Below is a small trained network, with its code and all its weights. Each question gives an input and a class and asks what happens when units are switched off, that is, made to give their printed mean instead of their output.

import numpy as np


def w(rows, s, z=0):
    codes = np.array(rows[::2]) - 128.0
    scale = np.full(codes.shape[1], s)
    scale[-1] = z or s
    return codes * scale


def norm(h):
    return h / np.sqrt((h * h).mean(-1, keepdims=True) + 1e-5)


def f(y):
    return y / 2 * (1 + np.tanh(0.7978845608 * (y + 0.044715 * y**3)))


def log_softmax(a):
    a = a - a.max(-1, keepdims=True)
    return a - np.log(np.exp(a).sum(-1, keepdims=True))


def net(x, mask):
    res = np.array(x, float).reshape(1, 6) / 4 @ E
    u = 0
    for l in range(2):
        y = f(norm(res) @ A[l][:, :-1].T + A[l][:, -1])
        res = res + np.where(mask[u : u + 12], y, B[l][:, -1]) @ B[l][:, :-1]
        u += 12
    return log_softmax(norm(res)[-1] @ U[:, :-1].T + U[:, -1])


A, B = {}, {}
E = w([
[89,11,175,116,65,135,88],'x0',
[208,157,84,67,53,97,99],'x1',
[124,130,129,130,121,126,131],'x2',
[91,125,233,27,89,227,203],'x3',
[127,127,124,124,131,133,122],'x4',
[124,126,115,126,128,138,124],'x5',
],0.012)
A[0] = w([
[99,92,116,227,170,118,130,78],'L0N1',
[124,60,109,222,168,99,129,64],'L0N2',
[34,140,192,166,198,188,184,58],'L0N3',
[142,78,143,170,111,151,195,66],'L0N4',
[82,140,189,156,169,168,137,30],'L0N5',
[195,167,142,113,146,190,188,93],'L0N6',
[91,144,151,151,166,186,200,1],'L0N7',
[177,121,136,125,151,126,164,104],'L0N8',
[129,72,101,165,132,73,107,184],'L0N9',
[111,178,130,200,249,148,171,46],'L0N10',
[91,71,158,187,151,154,145,105],'L0N11',
[149,149,49,207,132,56,48,122],'L0N12',
],0.012,0.0083)
B[0] = w([
[76,155,77,93,97,134,55,182],'L0N1',
[53,192,80,80,119,104,71,178],'L0N2',
[202,93,116,149,254,106,183,228],'L0N3',
[118,113,152,114,166,132,167,133],'L0N4',
[140,144,84,143,234,145,209,160],'L0N5',
[109,199,48,90,116,86,95,180],'L0N6',
[171,166,82,2,150,62,201,162],'L0N7',
[122,138,138,123,95,57,162,128],'L0N8',
[103,124,103,162,113,124,49,203],'L0N9',
[228,40,227,149,105,234,113,207],'L0N10',
[62,122,100,91,176,174,123,183],'L0N11',
[211,90,160,97,134,101,201,255],'L0N12',
],0.011,0.0096)
A[1] = w([
[113,54,174,161,223,119,122,108],'L1N1',
[171,195,62,155,220,35,173,3],'L1N2',
[52,63,166,83,52,165,77,54],'L1N3',
[198,94,123,253,112,143,53,153],'L1N4',
[153,69,168,104,82,156,44,162],'L1N5',
[86,242,108,124,160,156,91,240],'L1N6',
[84,89,165,226,196,172,165,220],'L1N7',
[65,162,128,101,127,117,229,98],'L1N8',
[19,224,113,138,121,114,88,133],'L1N9',
[140,52,120,132,191,140,128,134],'L1N10',
[17,172,48,189,116,106,112,10],'L1N11',
[83,72,166,186,191,155,189,75],'L1N12',
],0.012,0.0044)
B[1] = w([
[100,130,117,172,53,138,82,236],'L1N1',
[154,140,155,47,208,236,206,248],'L1N2',
[191,166,122,79,212,146,219,219],'L1N3',
[59,112,196,225,49,178,73,239],'L1N4',
[117,113,141,211,165,160,132,253],'L1N5',
[65,197,44,56,112,11,118,203],'L1N6',
[79,171,98,125,37,126,35,244],'L1N7',
[107,91,199,153,98,106,52,187],'L1N8',
[51,212,18,85,107,35,70,178],'L1N9',
[130,109,165,183,91,104,97,243],'L1N10',
[114,209,58,49,87,116,188,158],'L1N11',
[103,92,135,232,74,137,45,217],'L1N12',
],0.012,0.0063)
U = w([
[138,58,193,237,74,157,54,84],'0',
[247,131,169,51,217,194,246,48],'1',
[57,232,30,62,111,57,74,254],'2',
],0.015,0.0025)

Each question gives the input, the list of numbers given to net, and the class t.
The units are the neurons (one row each of A and B). Each row of codes is followed by its name. A weight is (code - 128) times the scale printed after its matrix; where a second scale follows, it is the last column's (A, B and U).
mask holds one flag per neuron, layer by layer. A switched-off neuron (its flag False) gives its mean, the last column of its row in B, instead of its output. The means were averaged over made-up inputs and are rounded, as every weight is.
A unit's drop is (log p(t) with every unit on - log p(t) with that unit switched off) / (log p(t) with every unit on - log p(t) with every unit switched off).
The circuit of an input: a set's keep is (log p(t) with only the set's units on - log p(t) with every unit switched off) / (log p(t) with every unit on - log p(t) with every unit switched off). Starting from the 12 units with the biggest drops (on a tie, the unit counted first), units are removed one at a time, each time the one whose removal leaves the highest keep (on an exact tie, the one counted first), for as long as the keep stays at least 0.8.
units of the circuit, in order: the units of the circuit, biggest drop first
most important unit: the unit with the biggest drop
k most important neurons: the k neurons with the biggest drops, biggest first
drop of u: that unit's drop, to one decimal
input [4,-8,-4,-2,-1,-7], class 2: 2 most important neurons	(L0N2 L0N1)
input [-5,-3,-3,-1,-4,6], class 0: units of the circuit, in order	(L0N10)
input [0,4,-4,6,-2,-8], class 2: 2 most important neurons	(L0N10 L0N6)
input [-2,-7,3,1,7,-8], class 1: 2 most important neurons	(L0N3 L0N7)
input [-7,1,1,6,2,1], class 2: 3 most important neurons	(L0N6 L0N12 L1N6)
input [-6,0,4,-6,-7,0], class 0: 3 most important neurons	(L0N10 L1N4 L0N7)
input [-1,-2,8,-8,4,-8], class 0: 2 most important neurons	(L0N12 L0N9)
input [1,7,-1,-2,1,5], class 0: 3 most important neurons	(L0N3 L0N7 L0N6)
input [-7,0,7,1,-3,-1], class 1: 2 most important neurons	(L0N10 L0N6)
input [-8,0,6,-6,-6,-6], class 0: 2 most important neurons	(L0N10 L1N4)
input [1,6,-5,3,4,-4], class 1: 3 most important neurons	(L0N2 L0N1 L1N7)
input [-3,-3,-6,0,-5,7], class 0: 2 most important neurons	(L0N10 L0N12)
input [-5,1,1,-2,2,-5], class 1: 2 most important neurons	(L0N12 L1N12)
input [8,4,2,4,4,-6], class 1: most important unit	L1N3
input [-6,2,5,-8,8,5], class 1: 2 most important neurons	(L0N12 L1N2)
input [-1,-2,3,-7,-5,-4], class 0: drop of L0N12	6.9
input [3,8,-4,-4,4,-3], class 0: drop of L0N8	0.0
input [-4,1,-2,5,-2,2], class 2: drop of L0N6	1.5
